Here is a tiny trained network, its code and every weight. The questions are about switching its units off for an input and a class, where a switched-off unit gives its printed mean instead of its output.

import numpy as np


def w(rows, s, z=0):
    codes = np.array(rows[::2]) - 128.0
    scale = np.full(codes.shape[1], s)
    scale[-1] = z or s
    return codes * scale


def norm(h):
    return h / np.sqrt((h * h).mean(-1, keepdims=True) + 1e-5)


def f(y):
    return np.maximum(y, 0)


def log_softmax(a):
    a = a - a.max(-1, keepdims=True)
    return a - np.log(np.exp(a).sum(-1, keepdims=True))


def net(x, mask):
    res = np.array(x, float).reshape(1, 3) / 4 @ E
    u = 0
    for l in range(3):
        y = f(norm(res) @ A[l][:, :-1].T + A[l][:, -1])
        res = res + np.where(mask[u : u + 5], y, B[l][:, -1]) @ B[l][:, :-1]
        u += 5
    return log_softmax(norm(res)[-1] @ U[:, :-1].T + U[:, -1])


A, B = {}, {}
E = w([
[58,203,118,169,98,47,8],'x0',
[170,172,145,137,247,153,74],'x1',
[100,15,205,254,144,10,155],'x2',
],0.0099)
A[0] = w([
[94,141,139,134,137,63,157,123],'L0N1',
[102,93,142,119,71,161,164,73],'L0N2',
[138,153,65,119,68,135,141,155],'L0N3',
[167,135,154,72,188,120,74,118],'L0N4',
[154,108,177,94,10,153,101,1],'L0N5',
],0.013,0.0044)
B[0] = w([
[165,75,125,161,111,198,113,243],'L0N1',
[191,154,62,157,201,79,172,216],'L0N2',
[166,6,162,179,95,140,108,249],'L0N3',
[54,136,109,214,151,186,172,253],'L0N4',
[82,206,88,150,165,143,163,195],'L0N5',
],0.011,0.0048)
A[1] = w([
[130,187,91,72,76,191,98,97],'L1N1',
[44,122,151,151,63,196,153,117],'L1N2',
[170,91,76,167,125,117,126,117],'L1N3',
[78,175,112,108,89,67,19,78],'L1N4',
[79,130,73,112,7,90,193,3],'L1N5',
],0.019,0.0025)
B[1] = w([
[99,18,136,179,73,113,97,208],'L1N1',
[197,171,150,72,137,113,77,219],'L1N2',
[142,183,144,70,115,126,58,254],'L1N3',
[171,207,173,135,77,113,253,222],'L1N4',
[93,120,30,200,201,133,158,207],'L1N5',
],0.015,0.0099)
A[2] = w([
[94,132,36,90,45,155,123,1],'L2N1',
[145,67,145,5,131,168,249,106],'L2N2',
[36,168,96,245,215,179,113,57],'L2N3',
[81,23,160,143,85,2,68,194],'L2N4',
[50,173,146,75,192,108,75,236],'L2N5',
],0.017,0.0015)
B[2] = w([
[81,88,151,147,174,162,119,164],'L2N1',
[135,208,165,164,44,53,160,184],'L2N2',
[96,120,12,134,171,78,136,248],'L2N3',
[109,64,122,113,74,249,120,205],'L2N4',
[177,157,160,111,183,114,117,161],'L2N5',
],0.017,0.012)
U = w([
[125,144,3,201,213,91,139,211],'0',
[187,202,191,185,36,60,222,199],'1',
[124,10,139,159,75,236,88,206],'2',
[220,197,178,82,199,104,68,134],'3',
[94,117,189,85,174,125,145,3],'4',
[46,113,205,90,155,84,128,17],'5',
],0.012,0.0049)

Each question gives the input, the list of numbers given to net, and the class t.
The units are the neurons (one row each of A and B). Each row of codes is followed by its name. A weight is (code - 128) times the scale printed after its matrix; where a second scale follows, it is the last column's (A, B and U).
mask holds one flag per neuron, layer by layer. A switched-off neuron (its flag False) gives its mean, the last column of its row in B, instead of its output. The means were averaged over made-up inputs and are rounded, as every weight is.
A unit's drop is (log p(t) with every unit on - log p(t) with that unit switched off) / (log p(t) with every unit on - log p(t) with every unit switched off).
most important unit: the unit with the biggest drop
k most important neurons: the k neurons with the biggest drops, biggest first
k most important neurons of layer l: the k neurons of layer l with the biggest drops, biggest first
drop when u is switched off: that unit's drop, to one decimal
input [-3,-8,6], class 0: most important unit	L1N5
input [-2,-5,6], class 2: 3 most important neurons	[L2N4; L1N4; L0N1]
input [-8,-1,8], class 1: 2 most important neurons	[L2N2; L1N1]
input [-6,-6,-4], class 0: 3 most important neurons	[L1N5; L0N5; L1N4]
input [4,0,4], class 1: 4 most important neurons	[L0N3; L1N1; L0N2; L0N4]
input [-3,-3,-3], class 3: 4 most important neurons of layer 1	[L1N3; L1N1; L1N4; L1N5]
input [0,-1,2], class 3: 2 most important neurons	[L1N3; L1N1]
input [1,3,3], class 3: 2 most important neurons of layer 1	[L1N1; L1N5]
input [1,6,-8], class 2: 3 most important neurons	[L1N1; L1N5; L0N2]
input [0,-8,8], class 0: 2 most important neurons of layer 1	[L1N5; L1N1]
input [6,-4,-3], class 1: 2 most important neurons of layer 1	[L1N4; L1N2]
input [-3,-2,-2], class 3: 2 most important neurons	[L1N3; L1N4]
input [-2,-2,1], class 3: 3 most important neurons of layer 1	[L1N4; L1N3; L1N5]
input [8,2,-5], class 1: most important unit	L1N4
input [-1,-2,2], class 3: 2 most important neurons	[L1N1; L1N3]
input [3,1,-1], class 3: 3 most important neurons	[L0N4; L1N2; L2N2]
input [-4,-8,-7], class 0: 2 most important neurons	[L1N5; L0N5]
input [-7,6,8], class 2: 2 most important neurons	[L1N4; L1N5]
input [7,-1,-6], class 1: 2 most important neurons	[L1N4; L0N1]
input [0,0,-3], class 3: most important unit	L0N3
input [1,-1,-3], class 3: 2 most important neurons	[L0N3; L1N2]
input [-5,2,0], class 1: 2 most important neurons	[L1N5; L2N2]
input [4,0,6], class 2: 2 most important neurons	[L0N1; L2N4]
input [4,3,-5], class 2: drop when L1N1 is switched off	1.2
input [3,3,-5], class 2: drop when L1N1 is switched off	1.2
input [2,-2,6], class 2: drop when L0N2 is switched off	0.0
input [-1,-1,-7], class 2: drop when L1N1 is switched off	0.4
input [-7,0,-1], class 1: most important unit	L2N2
